Below are the code and all the weights of a small trained network. Each question names an input and a class and asks about switching units off, where a switched-off unit gives its printed mean instead of its output.

import numpy as np


def w(rows, s, z=0):
    codes = np.array(rows[::2]) - 128.0
    scale = np.full(codes.shape[1], s)
    scale[-1] = z or s
    return codes * scale


def f(y):
    return np.maximum(y, 0)


def log_softmax(a):
    a = a - a.max(-1, keepdims=True)
    return a - np.log(np.exp(a).sum(-1, keepdims=True))


def net(x, mask):
    res = np.array(x, float).reshape(1, 7) / 4 @ E
    y = f(res @ A[0][:, :-1].T + A[0][:, -1])
    res = res + np.where(mask, y, B[0][:, -1]) @ B[0][:, :-1]
    return log_softmax(res[-1] @ U[:, :-1].T + U[:, -1])


A, B = {}, {}
E = w([
[70,94,242,215,102,137,201],'x0',
[135,120,123,126,124,137,135],'x1',
[78,42,104,154,82,128,54],'x2',
[96,130,146,85,138,133,129],'x3',
[150,116,119,138,122,150,142],'x4',
[118,138,144,118,135,126,123],'x5',
[3,159,10,188,170,206,155],'x6',
],0.0065)
A[0] = w([
[54,134,84,153,126,136,143,55],'N0',
[232,57,181,96,65,87,106,41],'N1',
[130,165,97,84,129,117,64,76],'N2',
[69,3,102,150,11,122,1,173],'N3',
[181,133,41,40,200,113,88,60],'N4',
[83,80,167,152,72,134,121,104],'N5',
[133,153,44,94,126,114,91,39],'N6',
[180,219,117,65,161,184,149,138],'N7',
[108,214,120,66,115,126,43,77],'N8',
[71,133,33,169,145,163,151,16],'N9',
[189,229,179,142,167,131,194,187],'N10',
[135,115,66,178,90,175,185,187],'N11',
[78,154,62,212,155,151,150,127],'N12',
[164,113,172,86,85,93,129,230],'N13',
[135,135,90,21,106,157,86,38],'N14',
[66,103,197,168,87,118,188,4],'N15',
[119,179,171,154,132,131,228,146],'N16',
[151,122,63,102,146,80,53,81],'N17',
[211,95,122,163,51,67,91,184],'N18',
[54,102,200,151,105,108,183,16],'N19',
],0.007,0.004)
B[0] = w([
[99,158,189,105,106,125,152,182],'N0',
[39,183,143,110,71,146,195,222],'N1',
[151,121,100,159,104,117,207,174],'N2',
[113,92,81,114,254,130,137,250],'N3',
[153,116,148,205,115,117,169,228],'N4',
[125,96,77,180,143,123,184,171],'N5',
[109,123,167,157,71,125,180,179],'N6',
[118,108,121,173,172,97,126,225],'N7',
[136,112,105,170,116,137,153,180],'N8',
[94,156,160,121,75,112,161,209],'N9',
[79,79,122,107,192,108,150,254],'N10',
[130,179,127,71,133,133,102,219],'N11',
[60,166,145,112,117,130,151,241],'N12',
[70,184,152,91,149,153,148,236],'N13',
[141,132,160,183,54,133,213,177],'N14',
[171,118,100,193,66,116,170,175],'N15',
[209,82,89,148,166,86,164,219],'N16',
[166,103,137,200,99,138,228,192],'N17',
[97,197,138,108,145,146,131,230],'N18',
[171,118,136,184,67,126,178,172],'N19',
],0.0073,0.0055)
U = w([
[173,85,153,200,47,117,190,5],'0',
[105,122,139,99,146,103,155,224],'1',
[57,196,179,70,76,132,149,2],'2',
[130,74,122,96,247,101,152,111],'3',
[130,140,157,118,144,132,134,237],'4',
[122,122,153,116,141,130,136,219],'5',
[136,120,151,103,137,158,143,187],'6',
[177,73,150,69,88,136,43,37],'7',
],0.011,0.0052)

Each question gives the input, the list of numbers given to net, and the class t.
The units are the neurons (one row each of A and B). Each row of codes is followed by its name. A weight is (code - 128) times the scale printed after its matrix; where a second scale follows, it is the last column's (A, B and U).
mask holds one flag per neuron, in row order. A switched-off neuron (its flag False) gives its mean, the last column of its row in B, instead of its output. The means were averaged over made-up inputs and are rounded, as every weight is.
A unit's drop is (log p(t) with every unit on - log p(t) with that unit switched off) / (log p(t) with every unit on - log p(t) with every unit switched off).
The circuit of an input: a set's keep is (log p(t) with only the set's units on - log p(t) with every unit switched off) / (log p(t) with every unit on - log p(t) with every unit switched off). Starting from the 12 units with the biggest drops (on a tie, the unit counted first), units are removed one at a time, each time the one whose removal leaves the highest keep (on an exact tie, the one counted first), for as long as the keep stays at least 0.8.
circuit, biggest first: the units of the circuit, biggest drop first
unit that matters most: the unit with the biggest drop
top k neurons: the k neurons with the biggest drops, biggest first
drop when u is switched off: that unit's drop, to one decimal
input [-1,-2,5,-8,7,-1,-8], class 2: circuit, biggest first => (N1 N18)
input [-1,4,-8,6,5,7,-5], class 3: unit that matters most => N10
input [-8,0,-4,-5,-1,3,-7], class 0: top 2 neurons => (N4 N17)
input [5,3,-3,-3,3,-4,8], class 2: circuit, biggest first => (N12 N9)
input [2,-3,1,0,-1,-5,7], class 2: top 2 neurons => (N12 N9)
input [-7,6,6,8,5,1,-8], class 2: top 3 neurons => (N1 N13 N18)
input [-8,-5,7,-3,2,0,0], class 0: top 4 neurons => (N17 N14 N4 N6)
input [4,-4,6,-3,-8,4,8], class 2: top 4 neurons => (N12 N9 N0 N16)
input [3,-4,-7,-2,2,-1,2], class 3: top 2 neurons => (N10 N16)
input [3,-3,-7,-4,0,6,3], class 3: top 2 neurons => (N10 N16)
input [-3,-1,4,3,-6,3,-7], class 2: top 2 neurons => (N1 N13)
input [-4,2,8,0,5,-4,8], class 2: circuit, biggest first => (N9 N12)
input [-1,2,-5,4,8,4,-8], class 2: top 2 neurons => (N1 N13)
input [-2,3,8,-6,6,1,-5], class 3: circuit, biggest first => (N3)
input [-8,2,6,2,-3,2,1], class 0: top 2 neurons => (N17 N14)
input [6,-5,8,6,0,0,-5], class 3: top 2 neurons => (N3 N5)
input [8,6,-4,2,-4,-4,8], class 0: top 4 neurons => (N16 N15 N19 N13)
input [-5,4,0,-1,4,-4,-1], class 0: circuit, biggest first => (N4 N17 N3)
input [-8,8,7,-1,3,2,-1], class 0: circuit, biggest first => (N17 N14)
input [6,0,-6,-2,3,-6,-7], class 2: circuit, biggest first => (N1)
input [-3,-2,7,-4,-6,1,1], class 3: top 2 neurons => (N3 N1)
input [-1,-2,-5,6,5,-7,-7], class 2: top 3 neurons => (N1 N13 N3)
input [8,-5,2,1,-3,3,0], class 0: drop when N19 is switched off => 0.3
input [-5,-3,-2,0,-5,1,-3], class 0: drop when N16 is switched off => -0.1
input [8,5,-1,4,-4,1,5], class 0: drop when N0 is switched off => 0.0
input [-3,-3,-6,-2,0,-5,0], class 3: drop when N12 is switched off => 0.1
